Below are the code and all the weights of a small trained network. Each question names an input and a class and asks about switching units off, where a switched-off unit gives its printed mean instead of its output.

import numpy as np


def w(rows, s, z=0):
    codes = np.array(rows[::2]) - 128.0
    scale = np.full(codes.shape[1], s)
    scale[-1] = z or s
    return codes * scale


def norm(h):
    return h / np.sqrt((h * h).mean(-1, keepdims=True) + 1e-5)


def f(y):
    return np.maximum(y, 0)


def log_softmax(a):
    a = a - a.max(-1, keepdims=True)
    return a - np.log(np.exp(a).sum(-1, keepdims=True))


def net(x, mask):
    res = np.array(x, float).reshape(1, 6) / 4 @ E
    u = 0
    for l in range(2):
        y = f(norm(res) @ A[l][:, :-1].T + A[l][:, -1])
        res = res + np.where(mask[u : u + 5], y, B[l][:, -1]) @ B[l][:, :-1]
        u += 5
    return log_softmax(norm(res)[-1] @ U[:, :-1].T + U[:, -1])


A, B = {}, {}
E = w([
[48,114,180,246],'x0',
[90,103,2,175],'x1',
[111,52,136,125],'x2',
[156,39,39,129],'x3',
[128,165,101,190],'x4',
[251,106,97,99],'x5',
],0.0091)
A[0] = w([
[181,187,173,214,197],'L0N1',
[170,205,70,254,41],'L0N2',
[178,181,124,226,1],'L0N3',
[69,226,110,109,193],'L0N4',
[38,51,123,100,215],'L0N5',
],0.013,0.0051)
B[0] = w([
[122,128,190,169,253],'L0N1',
[202,60,160,106,217],'L0N2',
[182,115,219,157,170],'L0N3',
[99,4,165,223,230],'L0N4',
[76,151,166,165,236],'L0N5',
],0.016,0.0068)
A[1] = w([
[69,154,126,165,2],'L1N1',
[64,207,63,155,6],'L1N2',
[146,88,82,97,141],'L1N3',
[165,146,180,113,172],'L1N4',
[96,246,167,128,11],'L1N5',
],0.012,0.0099)
B[1] = w([
[65,70,93,131,130],'L1N1',
[165,247,244,103,128],'L1N2',
[68,67,141,117,179],'L1N3',
[100,142,202,142,254],'L1N4',
[43,206,228,78,128],'L1N5',
],0.011,0.0059)
U = w([
[147,165,191,64,107],'0',
[7,113,157,212,255],'1',
[172,187,124,159,7],'2',
[172,106,19,71,96],'3',
],0.017,0.0083)

Each question gives the input, the list of numbers given to net, and the class t.
The units are the neurons (one row each of A and B). Each row of codes is followed by its name. A weight is (code - 128) times the scale printed after its matrix; where a second scale follows, it is the last column's (A, B and U).
mask holds one flag per neuron, layer by layer. A switched-off neuron (its flag False) gives its mean, the last column of its row in B, instead of its output. The means were averaged over made-up inputs and are rounded, as every weight is.
A unit's drop is (log p(t) with every unit on - log p(t) with that unit switched off) / (log p(t) with every unit on - log p(t) with every unit switched off).
top k neurons: the k neurons with the biggest drops, biggest first
k most important neurons of layer l: the k neurons of layer l with the biggest drops, biggest first
drop of u: that unit's drop, to one decimal
input [-2,0,2,1,-6,7], class 3: 2 most important neurons of layer 0 -> L0N1, L0N5
input [-5,2,8,4,6,2], class 3: 2 most important neurons of layer 0 -> L0N4, L0N1
input [-4,7,0,-3,7,1], class 3: top 3 neurons -> L0N2, L0N5, L0N1
input [2,2,-6,3,-2,3], class 0: top 2 neurons -> L0N4, L0N2
input [-7,7,2,-8,2,5], class 3: 3 most important neurons of layer 0 -> L0N1, L0N5, L0N3
input [2,4,6,6,5,8], class 3: 2 most important neurons of layer 0 -> L0N4, L0N1
input [0,-3,-8,4,4,2], class 2: most important neuron of layer 0 -> L0N2
input [7,4,-2,-2,3,5], class 0: 2 most important neurons of layer 0 -> L0N2, L0N3
input [6,7,-5,-2,3,5], class 0: top 3 neurons -> L0N2, L0N3, L0N5
input [-2,7,3,-1,6,2], class 3: 4 most important neurons of layer 0 -> L0N1, L0N2, L0N4, L0N5
input [-4,6,-7,-4,-4,8], class 3: 3 most important neurons of layer 0 -> L0N1, L0N5, L0N3
input [4,7,-5,-3,7,5], class 0: 3 most important neurons of layer 0 -> L0N2, L0N3, L0N5
input [-1,7,0,-1,1,3], class 3: drop of L0N1 -> 0.2
